Below are the code and all the weights of a small trained network. Each question names an input and a class and asks about switching units off, where a switched-off unit gives its printed mean instead of its output.

import numpy as np


def w(rows, s, z=0):
    codes = np.array(rows[::2]) - 128.0
    scale = np.full(codes.shape[1], s)
    scale[-1] = z or s
    return codes * scale


def norm(h):
    return h / np.sqrt((h * h).mean(-1, keepdims=True) + 1e-5)


def f(y):
    return np.maximum(y, 0)


def log_softmax(a):
    a = a - a.max(-1, keepdims=True)
    return a - np.log(np.exp(a).sum(-1, keepdims=True))


def net(x, mask):
    res = np.array(x, float).reshape(1, 8) / 4 @ E
    u = 0
    for l in range(2):
        y = f(norm(res) @ A[l][:, :-1].T + A[l][:, -1])
        res = res + np.where(mask[u : u + 5], y, B[l][:, -1]) @ B[l][:, :-1]
        u += 5
    return log_softmax(norm(res)[-1] @ U[:, :-1].T + U[:, -1])


A, B = {}, {}
E = w([
[30,50,204,101,168,125,126],'x0',
[135,73,74,225,126,182,144],'x1',
[146,128,157,159,113,106,160],'x2',
[135,188,166,192,253,160,98],'x3',
[140,129,95,120,127,134,116],'x4',
[98,138,76,99,143,149,81],'x5',
[76,115,67,87,210,131,220],'x6',
[131,130,113,117,137,141,115],'x7',
],0.0058)
A[0] = w([
[134,84,77,112,232,71,82,75],'L0N0',
[97,145,66,117,185,94,183,10],'L0N1',
[139,137,180,158,84,129,12,6],'L0N2',
[144,167,154,185,255,134,88,61],'L0N3',
[155,132,152,127,177,164,109,8],'L0N4',
],0.008,0.0022)
B[0] = w([
[91,110,175,210,157,129,191,181],'L0N0',
[194,80,182,81,199,90,48,180],'L0N1',
[130,72,172,136,200,45,114,222],'L0N2',
[175,94,43,34,2,166,153,253],'L0N3',
[118,53,161,141,64,82,213,157],'L0N4',
],0.009,0.0054)
A[1] = w([
[147,186,158,109,165,98,117,245],'L1N0',
[170,65,114,153,247,65,181,30],'L1N1',
[146,85,132,193,113,157,88,33],'L1N2',
[95,98,118,192,103,185,141,204],'L1N3',
[91,55,177,149,154,120,134,6],'L1N4',
],0.011,0.0013)
B[1] = w([
[40,226,159,129,180,186,204,179],'L1N0',
[139,84,166,110,255,74,81,255],'L1N1',
[107,153,168,159,202,165,120,204],'L1N2',
[106,145,85,80,167,186,230,203],'L1N3',
[82,175,7,148,121,146,125,251],'L1N4',
],0.0093,0.0055)
U = w([
[158,88,181,177,201,96,22,233],'0',
[154,18,38,77,26,136,186,2],'1',
[98,253,6,174,152,116,165,197],'2',
[78,218,115,135,159,199,177,73],'3',
],0.0065,0.001)

Each question gives the input, the list of numbers given to net, and the class t.
The units are the neurons (one row each of A and B). Each row of codes is followed by its name. A weight is (code - 128) times the scale printed after its matrix; where a second scale follows, it is the last column's (A, B and U).
mask holds one flag per neuron, layer by layer. A switched-off neuron (its flag False) gives its mean, the last column of its row in B, instead of its output. The means were averaged over made-up inputs and are rounded, as every weight is.
A unit's drop is (log p(t) with every unit on - log p(t) with that unit switched off) / (log p(t) with every unit on - log p(t) with every unit switched off).
The circuit of an input: a set's keep is (log p(t) with only the set's units on - log p(t) with every unit switched off) / (log p(t) with every unit on - log p(t) with every unit switched off). Starting from all 10 units, units are removed one at a time, each time the one whose removal leaves the highest keep (on an exact tie, the one counted first), for as long as the keep stays at least 0.8.
circuit, biggest first: the units of the circuit, biggest drop first
k most important neurons: the k neurons with the biggest drops, biggest first
top k neurons in layer l: the k neurons of layer l with the biggest drops, biggest first
input [-6,-7,3,0,6,-3,8,0], class 0: circuit, biggest first : L1N1, L0N1
input [6,-5,7,4,0,0,-5,0], class 2: top 2 neurons in layer 1 : L1N4, L1N0
input [1,2,5,8,3,-7,-1,-6], class 1: circuit, biggest first : L0N3
input [5,-4,-1,-2,8,1,-2,7], class 2: circuit, biggest first : L0N3, L1N4, L0N1
input [-4,7,-1,-2,-2,2,7,-2], class 0: circuit, biggest first : L0N1, L1N1
input [8,3,-1,-3,-2,5,1,-8], class 2: circuit, biggest first : L1N4, L0N3
input [7,-2,2,-3,1,6,2,-4], class 2: top 2 neurons in layer 0 : L0N3, L0N2
input [-1,-8,-8,-4,-1,-7,-5,-7], class 3: circuit, biggest first : L1N0, L0N3
input [4,-3,0,-6,1,-7,6,-4], class 0: 3 most important neurons : L0N3, L1N1, L0N1
input [3,4,3,-3,1,7,-2,8], class 3: 2 most important neurons : L0N3, L1N2
input [4,6,-5,7,2,0,6,4], class 1: 2 most important neurons : L0N3, L0N2
input [2,-2,4,-8,-3,7,8,-7], class 0: 2 most important neurons : L0N3, L0N1
input [5,-6,-8,6,4,-5,-3,6], class 1: top 2 neurons in layer 0 : L0N3, L0N4
input [8,3,-1,2,8,-1,-2,1], class 2: circuit, biggest first : L1N4
input [6,-1,-8,1,-5,-4,1,-2], class 2: 2 most important neurons : L1N4, L0N2
input [2,4,-8,0,8,-5,8,-2], class 0: 2 most important neurons : L1N1, L0N1
input [-1,1,-8,8,0,0,7,-6], class 1: 2 most important neurons : L0N3, L0N2
input [-4,-5,3,8,-5,6,-2,-5], class 1: circuit, biggest first : L0N3, L0N4
input [-4,-6,8,-5,-1,8,8,2], class 0: top 2 neurons in layer 1 : L1N1, L1N4
input [2,-3,-4,7,-8,-2,-2,-7], class 1: top neuron in layer 0 : L0N3
input [-2,-7,-8,-3,-3,-7,-3,-6], class 3: 2 most important neurons : L1N0, L0N3
input [7,1,-3,-7,8,-5,7,-8], class 0: 3 most important neurons : L0N3, L1N1, L0N1
input [2,1,-8,5,-2,2,7,2], class 0: top 2 neurons in layer 0 : L0N1, L0N0
